The rows lie along a hidden order. The number after each row says roughly how far along it the row is, from 0 to 9. A new part has a new order.
In the rows, 128 means zero.
[151 107 120 163 124 125 110 182 130 135 125 134  93 167 103 152 122 129
 148 136 121 158 118 110 140 116 137 105 127 129 100 136 103 120 122 123
 103 127 107  95 120 169 113 130 135 118 222  56 157 130 127 140 160 150
 130 118 134 119  96 129 134 131 108 140  80 120 132 110 116 124  35  70
 120 125 178 169  98 153 148 133 128 170 130  94 200 178 141 105 195 121
 151 112 130 144 135 137 108 183 138 106 128 131 140 120 127 105 202 138
 122 112 131 150 111 180 112 101 135 152 115 166 155 114 141 255 104 124
 126 156 124 109  88 121 148 104 115  93 165 125 135 151 103  95 140 173
 141 133 124 150 138 118 127 130 119 128 144 107 125 103 141 133 155 125
 101 132 149 134 112 112 133 137  69 121 134 122 143 104 129 181 129 161
 132 119 133 131 129 111 145 125 142  84 103 137 111  56 129 136 193 130
 110 131  80 105  92 121  90 133 125 152 109 157 152 134 117 149 125 158
 126 120 149 160 128 104 138 114 137 119 147]  3
[112 159  98 124 108 131 137  85 123 134 123 155 115 108 173  88 159 132
 164 120 127 130 115 153 126 122 126 192 129 120 147 114 144 129 137 139
 175 126 171 153 128  60  97 105 121 132  54 164 126 128 121 120  83  86
 122 135  92 133 137 117 110 105 148 113 189 134 114 121 163 127 242 118
 150 130 103  85 151  90 119  73 155  96 139 144  89 123 126 134  14 132
 109 144 110 132 206 119 156  80 127 153 128 123 128 134 136 170  52  92
 125 150 135 131 149  51 149 180 125 110 150  90  80 135 129  14 126 136
 171  72 132 120 179 126 125 156 127 176  90 134 119 116 168 120 106  35
 123 105 136  83 111 143 110 121 152 127 158 149 106 105  93 123 106 127
 159 122 117 129 132 150 122 146 183 156 115 129 118 151 134 105 114  93
 148  95 130 114 123 147 120 124 143 165 134 147 109 209 137 126  64 107
 129  94 159 147 175 120 150 110 142 131 110 134  83 129 119 107 115  92
 130 135 119 118 143 143 126 142 111 136 128]  5
[135  86 180 115 139 135 133 162 124 115 135 108 157 157  82 139  80 121
  43 104 133 105 160 110 101 149  77 110 127 119 107 145 122 149 118 121
 106 128  93 123 142 168 132 204  92 125 135 119 100 131 127 115 167 149
 132 167 205 139 141 149 145 113 130 146  79 170 156 110 134 153  54 208
 136 120 141 159 130 153 114 179 120 100 123 161 181 110 126 144 223 147
 172 132 140 110 177 116 139 189 118 127 145 136  96 128 117 101 164 142
 128 140 165 117 123 181 138 146 124 137 138  98 192 124 108 159 151 153
  61 115 125 129  59 126 112 121 123 104 129 158 142 120 187 150 134 205
 112 154 127 224 157 126 110 127 119 120  23 135 128 151 132 152 129 109
 113 107  89  59 117 100 158  80 123  90 161 115 134 115 119 121 155 133
 124 160 107 136 129 139 121 129  84 114 160 109  42  89 100 124 146 151
 255 156 146  79 130 119  77 146 131 130 161 137 177 116 145 127 167 133
 135 126 146 107  89  92 131 136 131 123 144]  9
[118 151 101 114 131 141 135  81 124 129 123 141 110  69 172 111 140 117
 145 133 127 124 121 139 148 144 157 178 134 131 155 104 150 110 138 130
 190 124 142 168 132   4 112  72 151 131  90 177 132 121 130 111 111  93
 132 124  87 125 140 110 110 125 142 106 203  79  98 131 121 120 247 242
 120 119 109  72 146 104 128 107 135 103 132 120  60 139 140 103  32 146
  94 139 127 152 138 122 157  73 133 149 136 123 150 151 145 149  66 124
 122 138 115 126 123  71 134 102 117 128 134 140  40 126 145  57 123 111
 218 144 132 125 146 132 125 170 150 166 112 106 122 139  68 123 116  45
 125  91 135  44 101 117 134 124 122 133 174 131 123 107 112 113 122 135
 129 154 138 144 140 162 113 168 186 131 127 149 131 145 127 123  92 100
 147 111 141 120 129 103 127 124 154 148 132 135 220 167 103 124 100  96
  70 132 132 148 132 123 166 118 117 106  84 125  61 117 132 107  88  88
 114 121  82 127 152 161 140 139 116 132 110]  2
[116 153 104 107 134 140 140  76 122 127 124 138 108  67 172  99 132 116
 171 139 127 126 126 137 149 142 150 178 134 135 169 103 152 114 136 122
 189 124 142 164 135  22 111  74 166 131  93 184 131 119 131 101 108 109
 133 111 103 124 145 105 115 129 138 108 194  99  95 139 124 124 243 206
 121 117  94  92 148 114 134  94 125 111 130 112  62 132 137 106  30 151
  89 137 129 145 132 124 156  59 135 149 139 124 151 144 141 135  61 123
 125 140 106 123 125  71 136  98 115 141 131 147  36 127 145  60 141 106
 211 152 133 126 135 132 120 168 152 159 112 112 125 133  74 133 119  73
 126  97 135  56 105 114 136 126 129 133 177 152 134  88 122 123 118 128
 128 158 137 146 143 160 118 162 187 143 125 149 132 139 125 122  89 101
 134 115 134 122 128  87 126 122 154 133 127 134 251 166  92 119  93  93
  62 143 131 136 126 126 162 117 100 109  91 124  76 118 131 103  98  90
 117 118  82 131 149 172 139 124 116 133 103]  2
[119 167 100 111 136 132 127  94 125 125 117 122  99  89 158 133 150 118
 189 157 116 139 121 140 157 157 160 124 137 144 147 114 138  87 136 131
 176 127 145 145 133  58 163  71 179 133 118 125 149 117 134 113 118 130
 119 108  87 118 131 125 128 135 124 108 196  61 107 154  97 113 191 181
 104 127  98  87 138 115 146 117 114 182 127 100  91 113 139 110   1 126
  76 111 130 133  59 138 124  68 136 140 119 121 154 131 138 128 100 144
 132 133  87 133 115  90 124  89 120 140 114 180  59 124 173 114 137 100
 205 178 132 126 121 136 130 158 143 124 141  92 119 141  47 145 136  52
 140 108 129  39 106 126 168 135 135 140 169 115 150 110 135  92 127 152
 119 167 134 179 136 162 113 161 124 154 114 150 117 131 127 130  82 115
 106 148 154 129 129  99 120 129 174 125 116 111 255 138 136 123 111  93
  16 138 101 151 125 144 182 120  90 104  92 116  63 136 130 111  98 114
 119 122 114 138 166 168 131 110 140 131  82]  0
[122 111 147 121 106 122 158 103 131 131 130 137 165 149 133 106 113 142
  88  95 143 107 137 133 103  96 139 158 119 126 154 138 143 154 128 140
 110 124 156 130 128 188 109 171  79 127  21 147  78 143 126 129  79  90
 138 152 134 136 137 130 129 118 136 141 162 169 140 117 168 136 129 104
 151 132 110 137 133 104 105 132 135  71 124 163  85  91 101 174  67 148
 157 162 110 101  65 111 141 179 108 132 128 134 108 132 124 116  77 102
 127 143 169 120 155  87 134 187 138  95 157  62 150 142  94   1 149 159
  56  72 126 157 181 128 105 145 121 160  78 150 133 111 202 177 105 107
 117 145 128 154 126 150  96 119 130 124 128 144 126 212 112 148 123 137
 137  88  73 106 149 114 126 103 174 130 144 115 120 145 132  89 154 120
 163 136  99 130 120 156 118 129 100 178 149 128  53 178 133 120  89 144
 233 114 163 131 158 139 131 128 172 131 181 110 144 126 126 115 140 134
 131 131 131  90 111 125 116 141 110 131 151]  9
[151  84 165 119 123 138 119 182 129 118 133 110 153 126  82 141  92 121
  47 106 121 110 141 114 119 135  87  91 131 119  97 143 117 142 120 138
 110 128 100 129 127 139 152 188 116 124 155  77 108 131 127 130 155 142
 123 154 206 133 129 152 148 114 123 138  79 144 159 121 120 146  29 187
 130 124 157 166 117 158 125 160 137 111 129 140 171 133 133 139 223 118
 172 122 142 123 174 120 130 167 124 131 133 133  96 130 118 110 215 138
 123 139 161 130 112 153 124 104 122 139 133 130 192 118 118 252 133 150
  80  78 127 111  82 133 118 103 121 111 145 157 140 139 177 111 154 229
 122 150 128 202 156 123 122 128 101 124  49 109 109 168  98 121 130 140
 116 116 123  65 107 104 148 100 117  86 149 110 140 119 124 153 153 133
 128 155 129 136 134 160 139 135  88 136 147 107   3  82 129 129 192 141
 255 150 130 106 120 129 101 140 104 129 141 135 204 121 139 143 155 146
 134 128 146 125  94  82 131 142 144 120 142]  8

[116 120  68 125 141 145 122 125 140 133 157 115 100  97 142 132]  0
[115 126 142 125 126 142  53 161  97 132 167  90 150 106 154 134]  9
[111 126 110 149 146 127  88 140 113 102 233 179  89 158 199 110]  6
[109 120  69 148 159 142  97 100 107 101 215 201 148 108 149 107]  3
[120 125 114 139 134 145 141  72 146 158  92 192 118  83 177 134]  8
[115 128 133 128 130 142  51 169  93 136 112 145 136 113 162 127]  9
[121 112  88 139 149 141 103  96 112 119 196 193 125  84 115 140]  3
[105 128 129 150 136 117 136 107  90 119 142 106 155  99 164 138]  7
[112 130 116 129 157 153  34 147  99 146 106 185 113 114 182 114]  9
[123 124 126 126 128 163  50 130 144 124 206  70 137 123 135 140]  9
[119 117  69 124 148 146 127 118 136 127 124  96 103 116 168 148]  1
[116 119  64 134 158 150 104 100 123 115 123 162 146 167 169 111]  2
[123 117 158 131 108 112 188 120 111 130  63 180 158  87 148 131]  8
[121 114  77 124 146 143 130 121 132 119 107  95 113 159 168 145]  1
[118 122 129 142 131 124 145 141 103 139 206  75 133 172 125 119]  7
[118 121  43 133 172 169  85  72 142 143 124 128 128 164 185 127]  2
[118 113 124 143 140 122  77 156 144 100 107 200 126  86 169 147]  6
[109 125 114 151 147 123  92 148 108  94 237 176  90 163 206 104]  6
[114 117 152 146 121  99 124 186  97  75 205 183 106 158 178 100]  6
[122 120 112 141 139 138 115 127 123 131 214 106  83 168 166 114]  7
[128 110  79 120 147 151 134 111 141 133  87  90 118 162 154 148]  2
[114 115 121 148 144 118  66 111 138 129 110  85 153 180 139 104]  5
[118 113 113 144 149 127  55 101 148 142  91  93 154 155 128 116]  5
[120 113  80 127 149 145 120 112 123 113 108 153 149 170 160 109]  2
[110 118  76 146 156 138  94 101 104 100 213 201 143  94 144 113]  3
[119 126 129 124 125 150  61 160 105 134 195  84 151 105 151 138]  9
[119 116  79 145 157 151  67  78 113 160 217 127  86  89 177 152]  4
[118 124 128 137 129 130 152  87 112 154  92 112 153  83 134 146]  7
[118 119 132 140 129 120 148 141 102 129 206  77 113 175 126 112]  7
[109 116  95 149 149 125  89 110  99 114 230 191 103  88 180 142]  4
[124 115  70 122 144 151 128 115 145 141 129 101  97  95 145 148]  1
[116 117 116 147 149 122  53 113 142 130 102  95 155 160 133 113]  5
[116 117 108 146 155 138  49  95 153 146  92  98 151 149 131 124]  5
[112 126 136 132 123 140  60 117 133  82 230  90 117 160 151 127]  8
[118 116  91 126 121 116 150 156 120 102 154 124 117 103 137 114]  0
[124 115  82 121 135 139 140 129 139 135 138 107 105  94 119 133]  0
[116 115  77 145 153 139  89  96 109 127 218 198 102  83 144 146]  4
[124 119 132 137 126 125 154 135 108 155 188  70 146 164 109 134]  7
[114 119  69 130 156 147 114 110 129 116 123 106 115 165 185 143]  2
[113 121  49 147 173 160  64  64 122 132 222 199 121  82 148 139]  3
[117 119  54 128 162 159 104  96 145 137 131  97  95 130 185 153]  1
[120 116  86 142 160 146  62  76 143 163 206  85  87 145 177 138]  4
[116 124 119 144 141 127 112 142 103 109 230 118  91 171 180 109]  7
[118 114  77 137 153 145 108  98 116 116 162 186 152 138 126 107]  3
[125 111  85 120 134 138 145 137 135 127 109  94 105 108 144 145]  1
[120 126 129 123 134 152  48 159 103 151 101 137 135 109 155 133]  9
[127 110  92 126 140 141 153 121 127 118  89 112 149 171 146 118]  2
[116 117  66 137 157 149 107  95 121 115 130 180 144 162 143 109]  3
[117 117  71 125 149 150 117 114 135 125 126  96 100 123 175 147]  1
[118 116  72 144 159 149  77  82 118 143 218 188  93  77 144 150]  4
[118 117 111 144 149 133  50  99 152 146  91  98 151 154 125 126]  5
[115 117  78 130 149 138 125 121 121 102 119 112 141 168 179 127]  2
[119 114  74 137 154 146 113 103 117 114 135 182 150 155 131 108]  3
[114 117  73 145 159 146  95  91 112 117 201 211 138  89 135 120]  3
[115 122 122 145 137 121 125 150 103 106 226  99  97 174 167 106]  7
[119 114  80 128 144 140 126 121 123 108 106 115 144 171 168 124]  2
[114 119 105 146 158 136  40 124 152 116 111 192 143  78 150 151]  6
[120 123  84 145 170 160  20  90 175 153 113 192 123  73 155 162]  6
[125 119 142 137 137 135 137 131 117 140 206  84  94 172 123 114]  7
[112 129 116 131 146 161  22 138 114 124 224  88 145 107 178 140]  9
[122 122 120 139 131 131 148 107 108 158 171  73 149 139 119 146]  7
[117 118 123 145 144 125  73 146 140 105 176 200  98  89 182 137]  6
[116 123 127 144 133 123 134 149 101 129 222  86 109 172 134 113]  7
[114 122 141 139 120 130 160  99 133 125  91 196 115  94 178 119]  8
[119 124 135 133 123 144 151  91 146 109 104 198  99 129 166 116]  8
[120 117  73 126 132 138 127 133 136 130 146 114 106  96 134 128]  0
[119 129 120 127 135 160  35 145 108 147 182  89 142 100 160 138]  9
[113 119  74 142 157 144 100  96 116 106 174 190 148 131 140 107]  3
[116 117  57 140 163 157  96  82 126 127 144 191 143 151 138 113]  3
[123 106 122 124 119 109 168 166 105  82  82 112 164 180 144 111]  2
[113 123 126 145 135 122 140 143  99 131 216  81 129 175 129 115]  7
[117 111 104 142 133 118 129 130  94  90 189 199 150 101 117 117]  3
[114 117  69 138 154 143 109 106 115 105 132 173 150 166 168 106]  2
[110 119  72 137 151 137 114 119 115  96 127 138 148 172 188 111]  2
[123 110 122 141 140 125  77 104 142 146 110  69 118 178 146 105]  5
[118 116 114 145 151 134  55 131 150 117  89 186 148  89 137 150]  6
[115 128 117 128 141 154  34 152 104 150 112 129 132 106 173 133]  9
[122 125 123 126 128 160  48 134 142 117 215  76 138 124 138 138]  9
[120 118  62 124 135 150 120 118 144 140 151 118 100  91 133 131]  0
[116 114  82 136 149 134 117 118 108  97 127 177 158 167 143 103]  3
[116 116  90 123 123 125 146 154 127 111 152 114 115  99 133 120]  0
[112 123 123 148 141 119 111 153 104  96 234 149  94 170 191 105]  6
[118 123  65 123 140 145 123 124 139 136 163 125 100  96 135 124]  0
[121 113  90 128 142 136 134 122 119 108 103 131 147 169 160 113]  2
[119 117  84 142 156 145  73  80 125 155 209 137  89  90 175 153]  4
[104 131 118 148 132 136 129  85 130 126 123 209 114  93 206 123]  8
[120 114  72 133 150 147 116 106 122 115 115 164 151 163 155 111]  2
[117 114 126 144 142 117  64 151 142 101  93 187 156  89 134 144]  6
[126 113 119 138 146 135  64 100 156 157  84  85 151 154 107 121]  5
[114 116 112 146 150 130  48 109 149 134  94 107 153 132 135 136]  5
